Below are the code and all the weights of a small trained network. Each question names an input and a target symbol and asks about switching units off, where a switched-off unit gives its printed mean instead of its output.

import numpy as np


def w(rows, s, z=0):
    codes = np.array(rows[::2]) - 128.0
    scale = np.full(codes.shape[1], s)
    scale[-1] = z or s
    return codes * scale


def norm(h):
    return h / np.sqrt((h * h).mean(-1, keepdims=True) + 1e-5)


def f(y):
    return np.maximum(y, 0)


def softmax(a):
    e = np.exp(a - a.max(-1, keepdims=True))
    return e / e.sum(-1, keepdims=True)


def log_softmax(a):
    a = a - a.max(-1, keepdims=True)
    return a - np.log(np.exp(a).sum(-1, keepdims=True))


def net(x, mask):
    ids = ['ΔΞΩαβγεηθμτφ'.index(c) for c in x.split()]
    T = len(ids)
    res = E[ids] + P[:T]
    q, k, v = (norm(res) @ M[0].T for M in (Q, K, V))
    z = softmax(np.where(np.tri(T) > 0, q @ k.T / 4**0.5, -1e9)) @ v
    res = res + np.where(mask[0], z, O[0][:, -1]) @ O[0][:, :-1]
    y = f(norm(res) @ A[0][:, :-1].T + A[0][:, -1])
    res = res + np.where(mask[1:9], y, B[0][:, -1]) @ B[0][:, :-1]
    return log_softmax(norm(res)[-1] @ U[:, :-1].T + U[:, -1])


Q, K, V, O, A, B = {}, {}, {}, {}, {}, {}
E = w([
[107,141,55,147,189,89,92,63,120],'Δ',
[169,98,97,188,167,184,123,127,149],'Ξ',
[117,69,150,71,62,81,65,124,4],'Ω',
[82,115,185,180,171,187,73,104,90],'α',
[117,149,188,12,76,133,148,187,43],'β',
[129,172,98,163,104,185,39,137,58],'γ',
[99,99,83,82,65,141,53,164,139],'ε',
[122,96,88,182,156,115,91,87,126],'η',
[233,157,122,87,80,155,161,181,120],'θ',
[87,219,175,52,123,184,147,63,159],'μ',
[153,144,74,174,251,178,64,148,129],'τ',
[58,146,122,215,104,180,141,144,124],'φ',
],0.018)
P = w([
[136,105,192,110,33,177,81,98,154],'0',
[159,195,168,154,65,148,119,46,94],'1',
[110,102,91,105,11,92,154,111,215],'2',
[146,167,79,162,157,137,124,130,104],'3',
[150,137,103,204,119,91,93,163,173],'4',
[191,207,175,145,38,144,48,125,152],'5',
],0.012)
Q[0] = w([
[154,108,165,61,194,116,214,145,140],'h0',
[69,65,131,129,194,105,232,147,163],'h0',
[167,140,176,135,82,61,85,131,239],'h0',
[40,2,75,71,145,141,187,127,162],'h0',
],0.0079)
K[0] = w([
[89,164,139,139,93,148,59,58,160],'h0',
[157,98,168,39,145,241,88,2,82],'h0',
[145,206,142,191,129,113,73,139,28],'h0',
[169,207,169,147,66,140,146,40,158],'h0',
],0.008)
V[0] = w([
[125,52,110,37,138,81,38,92,134],'h0',
[70,125,155,186,163,172,113,65,62],'h0',
[242,124,92,121,159,66,163,2,129],'h0',
[132,192,175,91,134,117,135,189,7],'h0',
],0.0095)
O[0] = w([
[137,72,77,135,131,121,42,113,242,159],'h0',
[54,99,151,147,197,147,101,187,118,1],'h0',
[179,87,208,126,179,141,173,100,191,100],'h0',
[171,138,85,107,165,251,117,148,94,128],'h0',
],0.013,0.0054)
A[0] = w([
[152,95,211,173,157,215,78,184,79,254],'n0',
[92,3,168,85,147,138,21,150,66,100],'n1',
[16,140,124,90,65,149,63,74,146,142],'n2',
[116,188,207,130,58,8,127,92,94,208],'n3',
[198,37,117,124,97,114,113,21,209,83],'n4',
[158,103,151,10,48,101,34,172,132,142],'n5',
[183,208,148,126,180,161,191,190,54,66],'n6',
[87,135,103,175,143,76,168,126,32,121],'n7',
],0.0073,0.0046)
B[0] = w([
[184,171,115,153,237,57,186,88,112,186],'n0',
[69,57,88,160,185,114,52,145,139,164],'n1',
[83,156,136,132,181,159,144,162,135,197],'n2',
[99,2,155,180,127,133,208,117,153,235],'n3',
[115,224,178,168,167,64,187,106,89,215],'n4',
[165,200,136,183,231,78,175,92,120,254],'n5',
[69,149,162,96,116,86,107,196,130,172],'n6',
[129,39,80,183,156,115,162,92,55,148],'n7',
],0.0093,0.0088)
U = w([
[121,2,210,95,108,125,155,133,184,86],'Δ',
[147,38,196,139,160,156,151,165,205,3],'Ξ',
[91,86,139,110,150,128,98,169,30,141],'Ω',
[95,156,179,86,201,184,154,116,133,64],'α',
[126,140,136,56,196,185,109,155,86,64],'β',
[170,126,96,80,139,251,63,146,64,32],'γ',
[75,182,123,115,125,87,62,175,157,162],'ε',
[102,166,84,156,64,60,110,95,192,36],'η',
[244,186,165,95,136,114,181,22,75,154],'θ',
[111,189,236,86,190,151,140,89,215,172],'μ',
[194,136,131,125,235,176,102,133,204,167],'τ',
[85,97,108,183,112,184,194,167,84,232],'φ',
],0.0086,0.0039)

Each question gives the input, a string of symbols that net reads in full, and the target symbol t.
The units are the heads (4 rows each of Q, K, V and O) and the neurons (one row each of A and B). Each row of codes is followed by its name. A weight is (code - 128) times the scale printed after its matrix; where a second scale follows, it is the last column's (O, A, B and U).
mask holds one flag per unit, heads first, then neurons. A switched-off unit (its flag False) gives its mean, the last column of its rows in O or B, instead of its output. The means were averaged over made-up inputs and are rounded, as every weight is.
A unit's drop is (log p(t) with every unit on - log p(t) with that unit switched off) / (log p(t) with every unit on - log p(t) with every unit switched off).
The circuit of an input: a set's keep is (log p(t) with only the set's units on - log p(t) with every unit switched off) / (log p(t) with every unit on - log p(t) with every unit switched off). Starting from all 9 units, units are removed one at a time, each time the one whose removal leaves the highest keep (on an exact tie, the one counted first), for as long as the keep stays at least 0.8.
units of the circuit, in order: the units of the circuit, biggest drop first
most important unit: the unit with the biggest drop
top k neurons: the k neurons with the biggest drops, biggest first
drop of u: that unit's drop, to one decimal
input Δ θ ε μ Ξ Ξ, target Δ: units of the circuit, in order -> [h0, n3]
input θ φ Ω, target Ω: most important unit -> h0
input ε β η Δ, target η: units of the circuit, in order -> [h0, n5]
input α φ Ξ ε, target Δ: units of the circuit, in order -> [h0, n3]
input θ θ β ε, target γ: top 2 neurons -> [n4, n0]
input γ α θ τ, target θ: top 3 neurons -> [n2, n1, n3]
input φ θ μ ε Δ Ξ, target μ: units of the circuit, in order -> [h0, n4]
input θ θ φ Ω, target φ: units of the circuit, in order -> [h0, n3]
input Ω φ Ξ α, target Δ: units of the circuit, in order -> [h0, n3]
input θ ε Ξ θ Ξ Ω, target Δ: top 2 neurons -> [n3, n4]
input θ φ γ, target φ: units of the circuit, in order -> [h0, n4]
input θ Ξ η, target Δ: units of the circuit, in order -> [h0, n5]
input θ φ β α, target γ: top 2 neurons -> [n5, n4]
input β ε θ θ ε β, target η: units of the circuit, in order -> [h0]
input η ε φ ε, target φ: top 2 neurons -> [n3, n7]
input Ξ θ φ ε τ Δ, target φ: units of the circuit, in order -> [h0, n3, n7]
input φ θ Ξ, target θ: top 3 neurons -> [n3, n2, n0]
input Ξ Ξ β γ γ, target γ: top 2 neurons -> [n4, n5]
input θ φ Ω θ φ, target θ: top 2 neurons -> [n0, n3]
input ε Ω α, target τ: units of the circuit, in order -> [h0]
input θ ε θ θ Δ θ, target μ: drop of h0 -> 1.0
input Ξ Ξ ε ε Ω, target ε: drop of h0 -> 1.4
input β τ ε α θ τ, target θ: drop of h0 -> 0.7
input Ω Ξ Ξ θ φ τ, target φ: drop of h0 -> 1.4
